Below is a small trained network, with its code and all its weights. Each question gives an input and a class and asks what happens when units are switched off, that is, made to give their printed mean instead of their output.

import numpy as np


def w(rows, s, z=0):
    codes = np.array(rows[::2]) - 128.0
    scale = np.full(codes.shape[1], s)
    scale[-1] = z or s
    return codes * scale


def f(y):
    return np.maximum(y, 0)


def log_softmax(a):
    a = a - a.max(-1, keepdims=True)
    return a - np.log(np.exp(a).sum(-1, keepdims=True))


def net(x, mask):
    res = np.array(x, float).reshape(1, 6) / 4 @ E
    y = f(res @ A[0][:, :-1].T + A[0][:, -1])
    res = res + np.where(mask, y, B[0][:, -1]) @ B[0][:, :-1]
    return log_softmax(res[-1] @ U[:, :-1].T + U[:, -1])


A, B = {}, {}
E = w([
[167,8,97,212],'x0',
[196,147,3,80],'x1',
[54,207,59,163],'x2',
[217,149,134,125],'x3',
[78,37,91,42],'x4',
[28,87,148,212],'x5',
],0.0046)
A[0] = w([
[254,98,98,131,79],'neuron 1',
[133,122,143,132,105],'neuron 2',
[124,136,130,114,87],'neuron 3',
[239,74,107,130,41],'neuron 4',
[117,120,121,113,160],'neuron 5',
[119,138,123,170,122],'neuron 6',
[87,129,135,204,65],'neuron 7',
[148,130,122,180,186],'neuron 8',
[97,108,116,117,152],'neuron 9',
[149,149,151,120,110],'neuron 10',
[140,162,135,139,95],'neuron 11',
[128,165,64,120,67],'neuron 12',
[100,175,176,115,177],'neuron 13',
[108,83,109,98,120],'neuron 14',
[123,148,130,111,68],'neuron 15',
[110,111,125,221,71],'neuron 16',
[124,118,94,139,66],'neuron 17',
[129,126,150,129,132],'neuron 18',
[106,108,120,133,148],'neuron 19',
[128,118,126,214,114],'neuron 20',
[133,192,20,120,65],'neuron 21',
[114,123,128,165,72],'neuron 22',
[115,151,134,90,3],'neuron 23',
[129,153,88,123,69],'neuron 24',
[115,145,150,129,131],'neuron 25',
[101,105,132,98,187],'neuron 26',
[98,105,127,116,134],'neuron 27',
[146,145,150,126,124],'neuron 28',
[126,76,96,93,140],'neuron 29',
[117,125,127,159,82],'neuron 30',
[122,148,169,126,86],'neuron 31',
[150,120,125,159,119],'neuron 32',
[165,144,163,127,115],'neuron 33',
[125,123,146,113,105],'neuron 34',
[149,146,151,119,136],'neuron 35',
[140,138,161,124,96],'neuron 36',
[146,168,148,122,91],'neuron 37',
[105,110,126,227,66],'neuron 38',
[130,182,40,123,71],'neuron 39',
[118,177,123,126,57],'neuron 40',
],0.013,0.0043)
B[0] = w([
[231,113,109,4,254],'neuron 1',
[130,147,118,138,134],'neuron 2',
[136,126,113,117,132],'neuron 3',
[237,94,131,39,236],'neuron 4',
[140,151,135,164,161],'neuron 5',
[84,89,109,119,165],'neuron 6',
[62,48,75,200,198],'neuron 7',
[96,88,100,60,197],'neuron 8',
[145,153,136,206,175],'neuron 9',
[109,129,157,114,156],'neuron 10',
[102,125,153,99,152],'neuron 11',
[108,185,90,117,172],'neuron 12',
[79,140,237,120,224],'neuron 13',
[188,168,146,217,179],'neuron 14',
[130,104,95,101,137],'neuron 15',
[94,40,55,163,198],'neuron 16',
[158,173,113,123,139],'neuron 17',
[111,112,148,131,147],'neuron 18',
[138,131,133,186,169],'neuron 19',
[82,39,78,112,196],'neuron 20',
[98,237,76,84,216],'neuron 21',
[89,102,116,155,150],'neuron 22',
[147,91,66,83,137],'neuron 23',
[113,161,98,114,151],'neuron 24',
[119,123,168,122,160],'neuron 25',
[145,150,177,205,194],'neuron 26',
[142,134,133,199,167],'neuron 27',
[110,122,153,107,155],'neuron 28',
[208,189,171,232,197],'neuron 29',
[99,109,119,144,146],'neuron 30',
[113,113,159,106,152],'neuron 31',
[118,116,116,90,157],'neuron 32',
[86,105,162,103,168],'neuron 33',
[132,128,143,137,137],'neuron 34',
[99,116,153,102,165],'neuron 35',
[104,111,146,124,145],'neuron 36',
[101,130,144,88,162],'neuron 37',
[90,34,49,173,204],'neuron 38',
[92,203,81,89,198],'neuron 39',
[125,135,161,60,155],'neuron 40',
],0.026,0.0053)
U = w([
[101,49,59,164,55],'0',
[94,102,163,88,137],'1',
[162,109,133,175,254],'2',
[170,105,72,131,40],'3',
[71,110,159,155,168],'4',
[254,56,111,67,96],'5',
[73,203,31,108,115],'6',
[168,111,126,184,142],'7',
],0.0076,0.0049)

Each question gives the input, the list of numbers given to net, and the class t.
The units are the neurons (one row each of A and B). Each row of codes is followed by its name. A weight is (code - 128) times the scale printed after its matrix; where a second scale follows, it is the last column's (A, B and U).
mask holds one flag per neuron, in row order. A switched-off neuron (its flag False) gives its mean, the last column of its row in B, instead of its output. The means were averaged over made-up inputs and are rounded, as every weight is.
A unit's drop is (log p(t) with every unit on - log p(t) with that unit switched off) / (log p(t) with every unit on - log p(t) with every unit switched off).
The circuit of an input: a set's keep is (log p(t) with only the set's units on - log p(t) with every unit switched off) / (log p(t) with every unit on - log p(t) with every unit switched off). Starting from the 12 units with the biggest drops (on a tie, the unit counted first), units are removed one at a time, each time the one whose removal leaves the highest keep (on an exact tie, the one counted first), for as long as the keep stays at least 0.8.
circuit, biggest first: the units of the circuit, biggest drop first
unit that matters most: the unit with the biggest drop
k most important neurons: the k neurons with the biggest drops, biggest first
drop of u: that unit's drop, to one decimal
input [7,8,2,-7,3,4], class 2: most important neuron : [neuron 29]
input [-5,-7,4,-7,5,4], class 4: circuit, biggest first : [neuron 13; neuron 1]
input [1,4,2,3,-2,0], class 6: circuit, biggest first : [neuron 21; neuron 39]
input [-7,2,-1,3,4,2], class 4: circuit, biggest first : [neuron 1; neuron 4]
input [-2,-5,3,-6,-3,2], class 0: 2 most important neurons : [neuron 7; neuron 38]
input [3,8,3,-5,-7,6], class 0: 2 most important neurons : [neuron 38; neuron 16]
input [-6,-8,-7,-3,-7,6], class 4: 2 most important neurons : [neuron 13; neuron 1]
input [-7,2,-1,2,-1,3], class 4: 2 most important neurons : [neuron 1; neuron 4]
input [-4,-3,6,7,-7,4], class 4: 2 most important neurons : [neuron 13; neuron 1]
input [-3,3,2,7,5,-7], class 6: 4 most important neurons : [neuron 21; neuron 39; neuron 12; neuron 24]
input [8,8,8,2,6,0], class 6: drop of neuron 21 : 0.1
input [-3,-1,-1,-5,-1,-5], class 1: drop of neuron 14 : 0.2
input [-4,-6,3,-7,1,0], class 4: drop of neuron 1 : 0.1
input [-6,-7,-5,-5,-1,7], class 4: unit that matters most : neuron 13
